Here is a tiny trained network, its code and every weight. The questions are about switching its units off for an input and a class, where a switched-off unit gives its printed mean instead of its output.

import numpy as np


def w(rows, s, z=0):
    codes = np.array(rows[::2]) - 128.0
    scale = np.full(codes.shape[1], s)
    scale[-1] = z or s
    return codes * scale


def f(y):
    return y / 2 * (1 + np.tanh(0.7978845608 * (y + 0.044715 * y**3)))


def log_softmax(a):
    a = a - a.max(-1, keepdims=True)
    return a - np.log(np.exp(a).sum(-1, keepdims=True))


def net(x, mask):
    res = np.array(x, float).reshape(1, 7) / 4 @ E
    y = f(res @ A[0][:, :-1].T + A[0][:, -1])
    res = res + np.where(mask, y, B[0][:, -1]) @ B[0][:, :-1]
    return log_softmax(res[-1] @ U[:, :-1].T + U[:, -1])


A, B = {}, {}
E = w([
[116,135,90,157,84,183,92,64,68,65],'x0',
[40,175,74,109,116,135,146,114,61,254],'x1',
[8,75,139,115,210,129,142,90,138,99],'x2',
[191,30,136,124,105,60,166,61,69,165],'x3',
[165,101,4,28,147,161,153,137,148,108],'x4',
[96,127,195,17,49,127,84,96,159,129],'x5',
[136,140,128,127,141,121,128,109,131,127],'x6',
],0.0079)
A[0] = w([
[96,155,124,141,111,162,127,159,162,118,59],'n0',
[95,154,241,195,122,115,101,134,125,165,47],'n1',
[122,140,126,111,122,139,114,133,101,136,61],'n2',
[145,45,136,122,86,96,138,114,81,125,63],'n3',
[123,159,152,179,135,102,133,105,113,123,118],'n4',
[143,126,77,74,142,139,155,137,134,110,36],'n5',
[189,164,131,135,94,138,131,138,129,157,43],'n6',
[114,115,170,49,67,123,87,77,162,145,8],'n7',
[114,135,91,149,91,181,102,69,76,74,40],'n8',
[131,98,81,65,133,163,160,172,143,122,129],'n9',
[132,136,117,139,124,135,120,135,122,121,60],'n10',
[172,85,145,162,156,121,133,160,139,66,86],'n11',
[155,124,63,248,202,129,195,154,92,135,6],'n12',
[91,95,146,114,173,123,163,115,125,68,108],'n13',
[140,104,81,104,137,147,139,113,159,139,68],'n14',
[90,215,105,134,139,182,89,171,181,103,28],'n15',
[111,118,193,179,120,115,106,124,103,147,17],'n16',
[143,109,148,105,164,109,143,179,179,191,50],'n17',
[138,127,138,113,141,162,120,121,121,136,75],'n18',
[172,113,171,129,158,132,118,128,147,77,35],'n19',
[57,118,119,128,166,117,140,84,142,130,110],'n20',
[152,82,135,118,106,95,144,96,103,151,74],'n21',
[97,170,137,114,133,155,118,199,134,105,49],'n22',
[99,156,122,99,111,131,139,140,72,199,27],'n23',
[115,127,138,120,108,131,123,111,132,139,61],'n24',
[78,97,147,120,169,126,161,96,131,95,66],'n25',
[157,97,140,138,129,106,94,139,165,67,27],'n26',
[130,138,105,161,116,180,84,106,74,90,159],'n27',
[90,119,90,138,106,105,141,128,95,191,85],'n28',
[137,147,141,127,161,95,178,198,159,162,146],'n29',
[193,189,112,134,80,130,123,163,102,136,64],'n30',
[131,130,156,90,166,78,159,180,173,168,57],'n31',
[162,49,122,133,126,84,168,73,83,161,43],'n32',
[69,70,133,119,186,147,107,136,120,115,72],'n33',
[120,148,169,73,95,138,140,116,144,120,64],'n34',
[155,94,60,75,156,153,114,119,145,144,45],'n35',
[87,181,94,140,163,141,126,113,77,209,69],'n36',
],0.013,0.015)
B[0] = w([
[125,142,150,135,163,150,114,120,136,131,142],'n0',
[128,157,78,123,119,135,169,151,56,73,224],'n1',
[121,116,130,156,118,128,92,140,156,91,115],'n2',
[133,161,145,161,186,161,106,133,146,135,197],'n3',
[147,142,108,100,129,142,160,144,100,118,173],'n4',
[102,178,89,168,118,142,167,140,103,71,151],'n5',
[169,132,76,152,111,129,87,158,130,150,148],'n6',
[51,109,122,76,121,113,42,186,135,117,193],'n7',
[82,72,156,226,133,48,133,75,141,132,177],'n8',
[131,151,143,138,104,136,144,132,62,82,250],'n9',
[121,119,123,224,99,126,72,141,167,87,110],'n10',
[117,120,118,94,97,185,143,104,171,118,226],'n11',
[45,122,151,52,102,114,6,175,120,112,226],'n12',
[177,121,113,125,105,133,112,137,124,160,198],'n13',
[127,136,131,136,129,125,139,154,104,86,148],'n14',
[160,169,174,144,228,159,102,135,144,132,204],'n15',
[124,166,76,172,142,117,163,158,85,45,148],'n16',
[93,89,119,206,129,89,120,94,124,135,170],'n17',
[115,139,112,175,115,119,87,132,136,92,108],'n18',
[123,122,115,122,78,178,165,110,191,95,165],'n19',
[201,133,122,138,91,128,111,154,120,162,202],'n20',
[131,153,138,165,195,139,98,112,135,120,181],'n21',
[131,143,155,150,185,165,119,111,125,150,157],'n22',
[145,89,121,112,86,192,143,91,204,80,170],'n23',
[130,144,118,140,118,119,77,118,136,94,115],'n24',
[189,148,100,148,87,115,102,164,142,149,162],'n25',
[134,110,101,102,86,192,164,81,190,111,166],'n26',
[105,88,160,128,137,75,176,93,119,161,246],'n27',
[150,107,142,106,110,162,146,122,172,95,198],'n28',
[121,80,153,126,135,83,145,65,109,143,255],'n29',
[199,119,83,154,79,112,90,156,119,189,187],'n30',
[110,97,156,198,104,95,114,88,125,126,185],'n31',
[133,197,164,153,220,177,131,141,150,151,224],'n32',
[185,136,82,166,103,104,98,142,136,172,172],'n33',
[124,99,132,106,128,129,82,125,120,130,159],'n34',
[116,166,108,144,118,133,168,160,82,76,177],'n35',
[156,100,138,104,98,181,154,91,194,86,230],'n36',
],0.013,0.0073)
U = w([
[135,115,119,98,93,190,169,93,202,94,111],'0',
[133,169,147,141,204,168,127,120,146,141,111],'1',
[119,158,91,132,111,140,174,137,68,68,99],'2',
[67,119,129,73,109,129,67,148,136,125,127],'3',
[197,132,90,145,81,132,120,135,134,183,98],'4',
[93,87,137,172,126,94,158,73,138,135,110],'5',
[130,129,126,98,127,145,163,118,125,145,252],'6',
[81,174,92,43,159,92,254,165,186,217,102],'7',
],0.013,0.025)

Each question gives the input, the list of numbers given to net, and the class t.
The units are the neurons (one row each of A and B). Each row of codes is followed by its name. A weight is (code - 128) times the scale printed after its matrix; where a second scale follows, it is the last column's (A, B and U).
mask holds one flag per neuron, in row order. A switched-off neuron (its flag False) gives its mean, the last column of its row in B, instead of its output. The means were averaged over made-up inputs and are rounded, as every weight is.
A unit's drop is (log p(t) with every unit on - log p(t) with that unit switched off) / (log p(t) with every unit on - log p(t) with every unit switched off).
The circuit of an input: a set's keep is (log p(t) with only the set's units on - log p(t) with every unit switched off) / (log p(t) with every unit on - log p(t) with every unit switched off). Starting from the 12 units with the biggest drops (on a tie, the unit counted first), units are removed one at a time, each time the one whose removal leaves the highest keep (on an exact tie, the one counted first), for as long as the keep stays at least 0.8.
units of the circuit, in order: the units of the circuit, biggest drop first
unit that matters most: the unit with the biggest drop
top k neurons: the k neurons with the biggest drops, biggest first
drop of u: that unit's drop, to one decimal
input [-4,-7,2,-4,-8,1,5], class 2: top 3 neurons => n1, n16, n36
input [8,0,-8,-2,4,1,0], class 4: unit that matters most => n30
input [-7,-1,-4,-6,-3,4,-4], class 5: units of the circuit, in order => n29, n31
input [-7,3,6,-5,0,-2,-2], class 5: top 2 neurons => n29, n31
input [4,5,8,8,-8,5,2], class 1: top 3 neurons => n32, n3, n21
input [-5,7,7,5,-5,-4,1], class 0: top 3 neurons => n36, n28, n23
input [1,-5,2,7,4,8,0], class 3: top 2 neurons => n7, n15
input [-8,7,3,7,8,-8,-4], class 2: top 2 neurons => n35, n9
input [-8,-2,-6,8,8,-6,0], class 1: top 4 neurons => n32, n21, n3, n1
input [6,-2,-4,-4,3,-6,6], class 3: top 2 neurons => n12, n29
input [-7,-2,3,-7,6,-2,-5], class 1: top 3 neurons => n15, n22, n27
input [5,7,8,-1,7,-3,-4], class 4: units of the circuit, in order => n20, n33
input [-4,-7,-1,-7,-6,-4,-1], class 0: top 2 neurons => n11, n19
input [-2,7,-7,-7,7,7,-7], class 0: top 3 neurons => n23, n36, n12
input [4,8,-6,1,-4,8,8], class 0: unit that matters most => n23
input [6,7,2,-6,1,2,-2], class 0: top 2 neurons => n36, n23
input [0,4,1,-8,-6,4,-8], class 1: drop of n15 => 0.6
input [8,4,5,-4,3,1,5], class 5: drop of n8 => 0.7
input [-4,-5,3,-1,-3,-4,5], class 0: drop of n27 => 0.3
input [-2,-1,-3,6,-3,-6,-2], class 1: unit that matters most => n32
